Below are the code and all the weights of a small trained network. Each question names an input and a class and asks about switching units off, where a switched-off unit gives its printed mean instead of its output.

import numpy as np


def w(rows, s, z=0):
    codes = np.array(rows[::2]) - 128.0
    scale = np.full(codes.shape[1], s)
    scale[-1] = z or s
    return codes * scale


def norm(h):
    return h / np.sqrt((h * h).mean(-1, keepdims=True) + 1e-5)


def f(y):
    return y / 2 * (1 + np.tanh(0.7978845608 * (y + 0.044715 * y**3)))


def log_softmax(a):
    a = a - a.max(-1, keepdims=True)
    return a - np.log(np.exp(a).sum(-1, keepdims=True))


def net(x, mask):
    res = np.array(x, float).reshape(1, 7) / 4 @ E
    u = 0
    for l in range(4):
        y = f(norm(res) @ A[l][:, :-1].T + A[l][:, -1])
        res = res + np.where(mask[u : u + 4], y, B[l][:, -1]) @ B[l][:, :-1]
        u += 4
    return log_softmax(norm(res)[-1] @ U[:, :-1].T + U[:, -1])


A, B = {}, {}
E = w([
[121,129,128,130,128,127,120,122,128],'x0',
[108,35,143,30,78,138,81,165,147],'x1',
[131,126,126,127,127,132,132,128,128],'x2',
[125,126,129,131,129,125,125,129,129],'x3',
[194,155,102,124,126,169,58,136,144],'x4',
[149,69,44,94,216,74,160,108,98],'x5',
[109,162,207,85,246,181,107,140,153],'x6',
],0.012)
A[0] = w([
[143,137,46,122,154,50,92,129,99,33],'L0N1',
[125,135,117,136,117,140,124,130,129,21],'L0N2',
[182,165,84,191,186,121,134,111,151,65],'L0N3',
[245,149,37,127,158,188,6,159,110,1],'L0N4',
],0.011,0.008)
B[0] = w([
[131,77,139,158,105,208,157,91,167,179],'L0N1',
[122,93,112,67,198,74,146,127,69,98],'L0N2',
[140,157,130,153,138,130,139,121,104,215],'L0N3',
[182,169,186,45,115,1,103,49,224,254],'L0N4',
],0.014,0.0051)
A[1] = w([
[115,128,155,65,251,132,122,136,115,24],'L1N1',
[44,92,174,115,151,56,227,118,117,3],'L1N2',
[155,77,70,81,233,136,143,105,137,43],'L1N3',
[119,46,113,44,146,116,84,165,120,5],'L1N4',
],0.022,0.0051)
B[1] = w([
[97,121,53,176,143,158,23,253,163,245],'L1N1',
[226,193,156,80,112,37,90,65,183,253],'L1N2',
[143,29,188,190,106,152,220,50,165,221],'L1N3',
[106,191,113,55,133,165,175,97,38,228],'L1N4',
],0.014,0.011)
A[2] = w([
[135,174,66,194,227,88,181,108,85,3],'L2N1',
[98,109,102,74,115,120,138,145,61,10],'L2N2',
[119,111,100,125,143,80,168,120,71,77],'L2N3',
[162,84,5,134,83,47,156,125,82,125],'L2N4',
],0.026,0.0021)
B[2] = w([
[112,203,99,66,107,134,218,80,5,202],'L2N1',
[112,191,80,158,129,118,193,104,14,191],'L2N2',
[124,99,112,191,117,126,141,162,126,166],'L2N3',
[95,76,89,132,204,151,18,236,214,250],'L2N4',
],0.013,0.011)
A[3] = w([
[125,36,193,139,170,65,158,146,92,60],'L3N1',
[113,53,167,157,121,151,163,70,134,5],'L3N2',
[91,138,254,165,37,180,113,139,96,78],'L3N3',
[72,60,122,15,57,128,106,124,91,59],'L3N4',
],0.02,0.0028)
B[3] = w([
[133,111,128,128,123,191,112,62,187,149],'L3N1',
[84,67,199,118,65,128,145,161,71,193],'L3N2',
[136,3,114,126,151,133,175,96,137,253],'L3N3',
[137,241,122,170,140,72,173,97,94,246],'L3N4',
],0.011,0.0056)
U = w([
[207,196,183,63,116,30,58,82,192,126],'0',
[99,210,110,115,139,160,182,132,14,237],'1',
[80,100,106,165,170,175,40,253,152,135],'2',
[135,16,176,144,123,165,194,79,153,1],'3',
],0.011,0.0019)

Each question gives the input, the list of numbers given to net, and the class t.
The units are the neurons (one row each of A and B). Each row of codes is followed by its name. A weight is (code - 128) times the scale printed after its matrix; where a second scale follows, it is the last column's (A, B and U).
mask holds one flag per neuron, layer by layer. A switched-off neuron (its flag False) gives its mean, the last column of its row in B, instead of its output. The means were averaged over made-up inputs and are rounded, as every weight is.
A unit's drop is (log p(t) with every unit on - log p(t) with that unit switched off) / (log p(t) with every unit on - log p(t) with every unit switched off).
The circuit of an input: a set's keep is (log p(t) with only the set's units on - log p(t) with every unit switched off) / (log p(t) with every unit on - log p(t) with every unit switched off). Starting from the 12 units with the biggest drops (on a tie, the unit counted first), units are removed one at a time, each time the one whose removal leaves the highest keep (on an exact tie, the one counted first), for as long as the keep stays at least 0.8.
units of the circuit, in order: the units of the circuit, biggest drop first
unit that matters most: the unit with the biggest drop
top k neurons: the k neurons with the biggest drops, biggest first
top k neurons in layer l: the k neurons of layer l with the biggest drops, biggest first
input [-4,-2,2,6,7,-8,-3], class 3: units of the circuit, in order => (L1N2 L3N3)
input [-7,-3,-4,-3,4,-3,6], class 2: unit that matters most => L1N2
input [2,2,0,1,3,8,7], class 3: top 3 neurons => (L1N3 L2N4 L3N2)
input [5,5,7,-6,-6,-7,1], class 3: top 3 neurons => (L3N3 L0N4 L2N4)
input [-5,4,-1,2,5,-6,-2], class 3: units of the circuit, in order => (L3N3 L1N2)
input [-6,-1,-8,1,0,-5,4], class 3: top 2 neurons => (L2N4 L3N3)
input [-8,7,-4,-3,-8,8,5], class 0: top 4 neurons => (L1N2 L1N1 L1N4 L1N3)
input [7,8,3,-7,7,-3,-7], class 1: top 3 neurons => (L1N2 L1N4 L2N2)
input [-6,6,3,-6,4,4,-1], class 1: top 2 neurons => (L1N4 L1N2)
input [-4,-8,0,-6,-8,-2,-7], class 0: top 3 neurons in layer 1 => (L1N2 L1N4 L1N1)
input [4,1,-1,6,3,2,-4], class 2: top 2 neurons => (L1N2 L2N4)
input [0,3,1,-1,4,1,-5], class 2: top 3 neurons => (L2N4 L1N2 L1N3)
input [-3,-6,-8,3,-7,3,7], class 0: top 2 neurons in layer 1 => (L1N2 L1N3)
input [-2,0,-3,3,-4,7,-7], class 2: unit that matters most => L2N4
input [-5,7,-6,6,0,-6,-5], class 1: top 2 neurons => (L1N3 L1N2)
input [4,6,3,-7,4,-8,4], class 3: top 2 neurons => (L3N3 L1N1)
input [3,-1,4,-8,-2,-6,7], class 2: top 2 neurons => (L1N1 L1N3)
input [-2,4,8,3,0,4,-3], class 1: top 2 neurons in layer 1 => (L1N4 L1N2)
input [-1,-4,3,-4,-4,-4,5], class 2: top 3 neurons in layer 1 => (L1N4 L1N1 L1N3)
input [8,2,-4,-2,5,8,0], class 3: top 2 neurons in layer 1 => (L1N3 L1N2)
input [-4,8,7,2,5,6,4], class 1: units of the circuit, in order => (L1N4)
input [-2,6,-7,-4,1,4,7], class 2: top 2 neurons in layer 1 => (L1N1 L1N3)
